Below are the code and all the weights of a small trained network. Each question names an input and a class and asks about switching units off, where a switched-off unit gives its printed mean instead of its output.

import numpy as np


def w(rows, s, z=0):
    codes = np.array(rows[::2]) - 128.0
    scale = np.full(codes.shape[1], s)
    scale[-1] = z or s
    return codes * scale


def norm(h):
    return h / np.sqrt((h * h).mean(-1, keepdims=True) + 1e-5)


def f(y):
    return np.maximum(y, 0)


def log_softmax(a):
    a = a - a.max(-1, keepdims=True)
    return a - np.log(np.exp(a).sum(-1, keepdims=True))


def net(x, mask):
    res = np.array(x, float).reshape(1, 4) / 4 @ E
    u = 0
    for l in range(2):
        y = f(norm(res) @ A[l][:, :-1].T + A[l][:, -1])
        res = res + np.where(mask[u : u + 14], y, B[l][:, -1]) @ B[l][:, :-1]
        u += 14
    return log_softmax(norm(res)[-1] @ U[:, :-1].T + U[:, -1])


A, B = {}, {}
E = w([
[176,97,127,145,143,237],'x0',
[129,85,125,73,2,209],'x1',
[53,113,236,149,227,131],'x2',
[158,200,152,11,186,169],'x3',
],0.0061)
A[0] = w([
[165,111,70,156,136,127,22],'L0N0',
[60,121,130,161,155,164,50],'L0N1',
[181,20,99,214,139,193,84],'L0N2',
[198,118,11,93,112,142,45],'L0N3',
[70,63,153,143,154,141,18],'L0N4',
[79,128,58,181,47,22,154],'L0N5',
[173,187,165,152,166,63,68],'L0N6',
[119,164,96,61,254,82,82],'L0N7',
[68,8,117,174,12,143,142],'L0N8',
[110,155,57,153,58,191,1],'L0N9',
[132,113,132,140,204,83,79],'L0N10',
[84,66,137,155,135,139,38],'L0N11',
[45,156,148,192,158,98,92],'L0N12',
[164,115,35,189,137,43,104],'L0N13',
],0.0087,0.0048)
B[0] = w([
[102,154,187,54,132,165,140],'L0N0',
[113,172,120,132,120,92,146],'L0N1',
[89,190,156,154,78,205,202],'L0N2',
[29,118,73,236,158,89,182],'L0N3',
[112,183,32,165,97,138,150],'L0N4',
[215,124,177,179,129,64,233],'L0N5',
[109,63,21,116,114,128,162],'L0N6',
[68,211,123,125,88,161,187],'L0N7',
[18,119,2,107,144,155,255],'L0N8',
[45,122,76,130,148,113,164],'L0N9',
[91,101,50,164,60,161,165],'L0N10',
[95,126,114,129,79,140,149],'L0N11',
[136,76,70,173,151,63,182],'L0N12',
[212,133,191,40,141,148,195],'L0N13',
],0.0069,0.0083)
A[1] = w([
[87,43,83,85,109,182,42],'L1N0',
[120,207,6,166,94,135,134],'L1N1',
[151,249,214,67,125,169,165],'L1N2',
[29,88,188,165,185,85,174],'L1N3',
[35,90,126,181,191,86,112],'L1N4',
[145,153,240,102,234,99,80],'L1N5',
[2,67,130,172,168,131,9],'L1N6',
[161,136,12,213,97,153,129],'L1N7',
[165,167,71,80,103,149,38],'L1N8',
[231,160,21,78,103,136,2],'L1N9',
[125,209,98,92,204,81,14],'L1N10',
[158,75,55,112,61,154,55],'L1N11',
[13,122,191,10,142,173,135],'L1N12',
[215,114,172,156,159,218,105],'L1N13',
],0.0086,0.0031)
B[1] = w([
[152,45,103,85,146,21,169],'L1N0',
[74,127,148,123,119,194,250],'L1N1',
[108,120,201,231,126,139,166],'L1N2',
[78,1,58,118,70,139,172],'L1N3',
[112,56,42,148,108,239,191],'L1N4',
[108,105,76,214,86,104,140],'L1N5',
[106,221,86,99,106,166,190],'L1N6',
[81,199,182,101,128,162,236],'L1N7',
[97,39,131,159,111,141,147],'L1N8',
[87,159,69,175,137,137,157],'L1N9',
[84,115,70,136,121,154,150],'L1N10',
[102,172,67,143,179,109,167],'L1N11',
[235,148,188,69,147,134,183],'L1N12',
[159,221,211,175,93,110,145],'L1N13',
],0.0074,0.011)
U = w([
[155,156,249,138,115,177,187],'0',
[114,143,172,103,146,124,33],'1',
[184,40,128,149,124,64,160],'2',
[156,186,124,157,111,50,120],'3',
[129,120,153,90,179,98,3],'4',
[27,128,59,150,99,181,171],'5',
[150,86,142,17,136,144,130],'6',
[134,134,153,88,160,100,10],'7',
],0.021,0.0068)

Each question gives the input, the list of numbers given to net, and the class t.
The units are the neurons (one row each of A and B). Each row of codes is followed by its name. A weight is (code - 128) times the scale printed after its matrix; where a second scale follows, it is the last column's (A, B and U).
mask holds one flag per neuron, layer by layer. A switched-off neuron (its flag False) gives its mean, the last column of its row in B, instead of its output. The means were averaged over made-up inputs and are rounded, as every weight is.
A unit's drop is (log p(t) with every unit on - log p(t) with that unit switched off) / (log p(t) with every unit on - log p(t) with every unit switched off).
The circuit of an input: a set's keep is (log p(t) with only the set's units on - log p(t) with every unit switched off) / (log p(t) with every unit on - log p(t) with every unit switched off). Starting from the 12 units with the biggest drops (on a tie, the unit counted first), units are removed one at a time, each time the one whose removal leaves the highest keep (on an exact tie, the one counted first), for as long as the keep stays at least 0.8.
units of the circuit, in order: the units of the circuit, biggest drop first
k most important neurons: the k neurons with the biggest drops, biggest first
k most important neurons of layer l: the k neurons of layer l with the biggest drops, biggest first
drop of u: that unit's drop, to one decimal
input [-4,1,1,3], class 0: most important neuron of layer 0 : (L0N8)
input [7,-7,2,8], class 0: 2 most important neurons : (L0N8; L0N3)
input [-5,-2,-7,-5], class 3: 2 most important neurons : (L0N5; L0N13)
input [-5,-8,4,-8], class 2: 3 most important neurons : (L0N8; L0N5; L0N13)
input [-3,7,2,1], class 6: 3 most important neurons : (L1N12; L0N3; L1N0)
input [-7,7,3,1], class 6: 3 most important neurons : (L1N12; L0N3; L0N12)
input [-6,8,1,7], class 0: 2 most important neurons : (L0N8; L1N2)
input [-1,3,7,5], class 0: 2 most important neurons : (L1N12; L0N8)
input [-5,-2,-5,-8], class 3: 3 most important neurons of layer 0 : (L0N5; L0N13; L0N8)
input [-8,3,-1,3], class 3: 2 most important neurons of layer 1 : (L1N1; L1N7)
input [-1,5,2,1], class 6: 2 most important neurons of layer 1 : (L1N12; L1N0)
input [-1,6,3,4], class 0: 2 most important neurons : (L0N8; L1N2)
input [-7,-3,2,-2], class 2: 2 most important neurons : (L0N8; L0N5)
input [-8,-2,-8,-6], class 3: units of the circuit, in order : (L0N5)
input [-7,0,-4,-5], class 3: 2 most important neurons of layer 0 : (L0N5; L0N8)
input [7,1,8,2], class 0: 2 most important neurons : (L0N8; L0N3)
input [8,-1,-1,3], class 0: drop of L0N8 : 0.2
input [-5,-2,-1,-4], class 2: drop of L0N5 : 0.3
input [-4,-8,-4,-3], class 3: drop of L0N6 : 0.0
